Here is a tiny trained network, its code and every weight. The questions are about switching its units off for an input and a target symbol, where a switched-off unit gives its printed mean instead of its output.

import numpy as np


def w(rows, s, z=0):
    codes = np.array(rows[::2]) - 128.0
    scale = np.full(codes.shape[1], s)
    scale[-1] = z or s
    return codes * scale


def norm(h):
    return h / np.sqrt((h * h).mean(-1, keepdims=True) + 1e-5)


def f(y):
    return np.maximum(y, 0)


def softmax(a):
    e = np.exp(a - a.max(-1, keepdims=True))
    return e / e.sum(-1, keepdims=True)


def log_softmax(a):
    a = a - a.max(-1, keepdims=True)
    return a - np.log(np.exp(a).sum(-1, keepdims=True))


def net(x, mask):
    ids = ['ΔΛΦΩαβγεζθμξπσψ'.index(c) for c in x.split()]
    T = len(ids)
    res = E[ids] + P[:T]
    q, k, v = (norm(res) @ M[0].T for M in (Q, K, V))
    z = softmax(np.where(np.tri(T) > 0, q @ k.T / 3**0.5, -1e9)) @ v
    res = res + np.where(mask[0], z, O[0][:, -1]) @ O[0][:, :-1]
    y = f(norm(res) @ A[0][:, :-1].T + A[0][:, -1])
    res = res + np.where(mask[1:17], y, B[0][:, -1]) @ B[0][:, :-1]
    return log_softmax(norm(res)[-1] @ U[:, :-1].T + U[:, -1])


Q, K, V, O, A, B = {}, {}, {}, {}, {}, {}
E = w([
[181,144,129,169],'Δ',
[133,172,153,181],'Λ',
[140,142,136,106],'Φ',
[143,141,136,131],'Ω',
[138,137,147,113],'α',
[228,101,143,106],'β',
[141,140,141,141],'γ',
[199,124,127,83],'ε',
[135,144,137,123],'ζ',
[124,169,179,151],'θ',
[255,70,143,125],'μ',
[143,166,141,125],'ξ',
[154,130,128,122],'π',
[105,170,180,97],'σ',
[141,155,121,111],'ψ',
],0.0048)
P = w([
[106,136,118,128],'0',
[104,254,59,98],'1',
[228,158,163,124],'2',
[103,119,121,132],'3',
[117,220,82,148],'4',
[207,102,171,113],'5',
],0.0091)
Q[0] = w([
[182,134,151,207],'h1',
[54,126,99,164],'h1',
[85,109,7,145],'h1',
],0.017)
K[0] = w([
[102,84,70,249],'h1',
[134,209,184,185],'h1',
[243,251,80,106],'h1',
],0.012)
V[0] = w([
[174,122,78,66],'h1',
[93,143,177,34],'h1',
[84,134,7,124],'h1',
],0.011)
O[0] = w([
[59,63,122,82,133],'h1',
[101,119,254,150,254],'h1',
[114,20,65,203,218],'h1',
],0.0084,0.0036)
A[0] = w([
[225,122,185,174,19],'n1',
[156,65,103,131,37],'n2',
[183,66,158,106,81],'n3',
[201,3,142,119,108],'n4',
[58,112,36,98,215],'n5',
[93,140,107,188,123],'n6',
[85,175,2,181,84],'n7',
[16,219,16,144,31],'n8',
[36,175,137,188,88],'n9',
[164,188,169,143,73],'n10',
[116,66,97,178,113],'n11',
[98,127,41,147,218],'n12',
[122,194,38,99,229],'n13',
[78,219,91,177,94],'n14',
[77,187,5,113,4],'n15',
[54,141,42,149,9],'n16',
],0.0074,0.0025)
B[0] = w([
[155,39,104,15,199],'n1',
[169,138,193,144,147],'n2',
[92,103,162,186,164],'n3',
[41,238,72,144,196],'n4',
[235,114,107,76,233],'n5',
[152,121,96,170,186],'n6',
[50,84,204,45,239],'n7',
[25,50,28,164,254],'n8',
[140,173,65,52,208],'n9',
[77,148,63,164,188],'n10',
[201,101,189,159,191],'n11',
[137,180,99,61,223],'n12',
[106,203,141,221,235],'n13',
[140,115,226,185,214],'n14',
[39,106,8,112,211],'n15',
[61,106,35,131,196],'n16',
],0.015,0.0047)
U = w([
[58,76,43,98,230],'Δ',
[39,141,121,167,228],'Λ',
[104,120,141,250,85],'Φ',
[191,149,94,139,114],'Ω',
[93,74,210,182,75],'α',
[225,160,135,31,112],'β',
[186,65,224,66,142],'γ',
[98,51,161,51,53],'ε',
[184,150,121,229,78],'ζ',
[149,243,152,176,150],'θ',
[158,194,67,103,56],'μ',
[201,128,95,139,92],'ξ',
[177,22,117,177,110],'π',
[71,206,206,43,16],'σ',
[204,94,74,171,1],'ψ',
],0.015,0.0024)

Each question gives the input, a string of symbols that net reads in full, and the target symbol t.
The units are the heads (3 rows each of Q, K, V and O) and the neurons (one row each of A and B). Each row of codes is followed by its name. A weight is (code - 128) times the scale printed after its matrix; where a second scale follows, it is the last column's (O, A, B and U).
mask holds one flag per unit, heads first, then neurons. A switched-off unit (its flag False) gives its mean, the last column of its rows in O or B, instead of its output. The means were averaged over made-up inputs and are rounded, as every weight is.
A unit's drop is (log p(t) with every unit on - log p(t) with that unit switched off) / (log p(t) with every unit on - log p(t) with every unit switched off).
The circuit of an input: a set's keep is (log p(t) with only the set's units on - log p(t) with every unit switched off) / (log p(t) with every unit on - log p(t) with every unit switched off). Starting from the 12 units with the biggest drops (on a tie, the unit counted first), units are removed one at a time, each time the one whose removal leaves the highest keep (on an exact tie, the one counted first), for as long as the keep stays at least 0.8.
circuit, biggest first: the units of the circuit, biggest drop first
most important unit: the unit with the biggest drop
top k neurons: the k neurons with the biggest drops, biggest first
drop of u: that unit's drop, to one decimal
input ψ θ β θ γ Φ, target β: circuit, biggest first -> (h1 n1)
input Δ ζ Φ θ Φ θ, target β: circuit, biggest first -> (h1 n1)
input β σ θ, target σ: circuit, biggest first -> (n8)
input σ ξ ξ, target γ: top 2 neurons -> (n1 n8)
input α μ γ ζ ψ α, target π: top 4 neurons -> (n1 n13 n7 n15)
input ε ζ σ α ε Δ, target ε: top 2 neurons -> (n1 n13)
input β Ω γ, target σ: circuit, biggest first -> (n8 n5)
input Φ ζ μ, target α: top 2 neurons -> (n3 n5)
input ψ θ Ω β β ψ, target σ: circuit, biggest first -> (n8 n5 n15)
input γ ζ θ ψ, target θ: top 2 neurons -> (n7 n8)
input β ε α, target σ: circuit, biggest first -> (n8 n5)
input Δ Δ θ, target μ: circuit, biggest first -> (h1 n8)
input Ω σ ξ β σ Λ, target σ: top 2 neurons -> (n8 n15)
input ψ θ ε, target Φ: most important unit -> h1
input γ σ ζ α, target σ: circuit, biggest first -> (n8 n15)
input ε θ σ α σ ε, target ε: top 4 neurons -> (n1 n13 n8 n15)
input ψ π β ζ ψ μ, target π: top 2 neurons -> (n1 n13)
input σ σ π σ σ σ, target γ: circuit, biggest first -> (h1 n4)
input Φ ζ θ ε, target ε: top 2 neurons -> (n13 n8)
input θ α β β ψ ζ, target σ: top 2 neurons -> (n8 n5)
input π β Λ, target ζ: top 2 neurons -> (n4 n8)
input θ ψ θ, target β: top 3 neurons -> (n1 n8 n13)
input θ ψ σ ζ σ σ, target π: top neuron -> (n1)
input ψ β ψ θ α σ, target β: top 2 neurons -> (n1 n8)
input σ σ μ, target γ: top 2 neurons -> (n1 n8)
input Φ α ξ Φ ξ Δ, target α: drop of n5 -> 0.3
input γ ζ Δ σ ξ ζ, target γ: drop of n13 -> 0.1
input ε β μ μ, target μ: drop of n3 -> 0.0
input θ θ ε, target β: drop of n8 -> 0.3
